Here is a tiny trained network, its code and every weight. The questions are about switching its units off for an input and a target symbol, where a switched-off unit gives its printed mean instead of its output.

import numpy as np


def w(rows, s, z=0):
    codes = np.array(rows[::2]) - 128.0
    scale = np.full(codes.shape[1], s)
    scale[-1] = z or s
    return codes * scale


def f(y):
    return np.maximum(y, 0)


def softmax(a):
    e = np.exp(a - a.max(-1, keepdims=True))
    return e / e.sum(-1, keepdims=True)


def log_softmax(a):
    a = a - a.max(-1, keepdims=True)
    return a - np.log(np.exp(a).sum(-1, keepdims=True))


def net(x, mask):
    ids = ['ΔΨβγεημ'.index(c) for c in x.split()]
    T = len(ids)
    res = E[ids] + P[:T]
    r = res
    for j in range(2):
        rows = slice(4 * j, 4 * j + 4)
        q, k, v = (r @ M[0][rows].T for M in (Q, K, V))
        z = softmax(np.where(np.tri(T) > 0, q @ k.T / 4**0.5, -1e9)) @ v
        o = O[0][rows]
        res = res + np.where(mask[j], z, o[:, -1]) @ o[:, :-1]
    y = f(res @ A[0][:, :-1].T + A[0][:, -1])
    res = res + np.where(mask[2:6], y, B[0][:, -1]) @ B[0][:, :-1]
    return log_softmax(res[-1] @ U[:, :-1].T + U[:, -1])


Q, K, V, O, A, B = {}, {}, {}, {}, {}, {}
E = w([
[172,145,254,154,210,112],'Δ',
[96,192,214,30,96,113],'Ψ',
[26,56,174,98,110,144],'β',
[127,124,96,177,126,171],'γ',
[104,139,63,98,234,131],'ε',
[174,211,65,104,142,119],'η',
[175,127,103,230,3,138],'μ',
],0.006)
P = w([
[55,197,179,160,159,149],'0',
[133,118,148,82,148,169],'1',
[75,168,83,94,126,251],'2',
[35,173,77,163,81,25],'3',
[147,70,55,30,74,60],'4',
[94,116,253,148,135,208],'5',
],0.0053)
Q[0] = w([
[80,76,136,96,154,92],'h0',
[109,170,159,121,101,136],'h0',
[136,97,147,146,116,109],'h0',
[106,153,128,113,221,126],'h0',
[7,121,190,6,91,222],'h1',
[214,100,154,26,139,208],'h1',
[95,213,151,213,190,241],'h1',
[20,201,206,75,38,59],'h1',
],0.024)
K[0] = w([
[127,155,135,93,132,92],'h0',
[139,120,181,131,99,142],'h0',
[150,121,123,130,118,107],'h0',
[105,115,151,104,193,120],'h0',
[97,134,5,164,93,49],'h1',
[24,196,125,155,111,122],'h1',
[142,115,182,151,139,19],'h1',
[161,59,49,75,79,105],'h1',
],0.03)
V[0] = w([
[71,169,80,107,162,189],'h0',
[95,126,180,112,161,137],'h0',
[111,136,115,109,141,25],'h0',
[176,85,122,81,99,135],'h0',
[187,139,195,179,2,146],'h1',
[169,217,44,101,87,155],'h1',
[90,46,83,202,108,169],'h1',
[216,160,109,195,184,100],'h1',
],0.019)
O[0] = w([
[152,146,232,88,163,101,195],'h0',
[182,110,100,94,212,116,222],'h0',
[128,90,121,175,167,220,122],'h0',
[99,134,103,194,131,98,75],'h0',
[69,26,32,35,157,71,96],'h1',
[111,138,219,113,186,16,119],'h1',
[161,106,170,5,72,184,61],'h1',
[230,56,141,153,150,74,1],'h1',
],0.014,0.0073)
A[0] = w([
[64,9,158,218,143,182,3],'n0',
[101,54,101,98,141,77,46],'n1',
[112,121,111,202,17,110,68],'n2',
[172,113,146,156,134,23,42],'n3',
],0.014,0.003)
B[0] = w([
[188,162,112,16,50,254,167],'n0',
[118,178,131,219,35,96,254],'n1',
[135,58,162,127,56,7,184],'n2',
[68,13,135,161,95,221,255],'n3',
],0.0091,0.0048)
U = w([
[241,71,46,176,155,137,254],'Δ',
[62,171,85,197,239,64,142],'Ψ',
[94,148,100,114,96,217,68],'β',
[193,63,180,1,186,56,236],'γ',
[196,176,197,223,119,132,20],'ε',
[100,50,165,156,158,143,33],'η',
[147,102,121,162,76,82,156],'μ',
],0.0031,0.0033)

Each question gives the input, a string of symbols that net reads in full, and the target symbol t.
The units are the heads (4 rows each of Q, K, V and O) and the neurons (one row each of A and B). Each row of codes is followed by its name. A weight is (code - 128) times the scale printed after its matrix; where a second scale follows, it is the last column's (O, A, B and U).
mask holds one flag per unit, heads first, then neurons. A switched-off unit (its flag False) gives its mean, the last column of its rows in O or B, instead of its output. The means were averaged over made-up inputs and are rounded, as every weight is.
A unit's drop is (log p(t) with every unit on - log p(t) with that unit switched off) / (log p(t) with every unit on - log p(t) with every unit switched off).
The circuit of an input: a set's keep is (log p(t) with only the set's units on - log p(t) with every unit switched off) / (log p(t) with every unit on - log p(t) with every unit switched off). Starting from all 6 units, units are removed one at a time, each time the one whose removal leaves the highest keep (on an exact tie, the one counted first), for as long as the keep stays at least 0.8.
circuit, biggest first: the units of the circuit, biggest drop first
top k neurons: the k neurons with the biggest drops, biggest first
drop of u: that unit's drop, to one decimal
input η γ Δ, target η: circuit, biggest first : [n3, h1]
input Ψ γ ε Δ Ψ γ, target Δ: circuit, biggest first : [h1]
input Ψ μ ε η, target μ: circuit, biggest first : [n1, h1]
input ε Ψ β Ψ Ψ β, target β: circuit, biggest first : [n0, h0]
input η Ψ μ, target μ: top 2 neurons : [n2, n3]
input γ Δ Δ, target γ: circuit, biggest first : [h1, n1]
input μ β γ γ β γ, target γ: top 2 neurons : [n1, n3]
input Ψ Ψ γ γ β β, target γ: top 2 neurons : [n1, n3]
input γ Ψ Ψ, target γ: top 2 neurons : [n1, n3]
input ε η β ε β η, target ε: drop of h1 : 1.0
input Ψ Δ Ψ ε, target Δ: drop of h1 : 1.0
input ε γ Δ, target ε: drop of h1 : 1.1
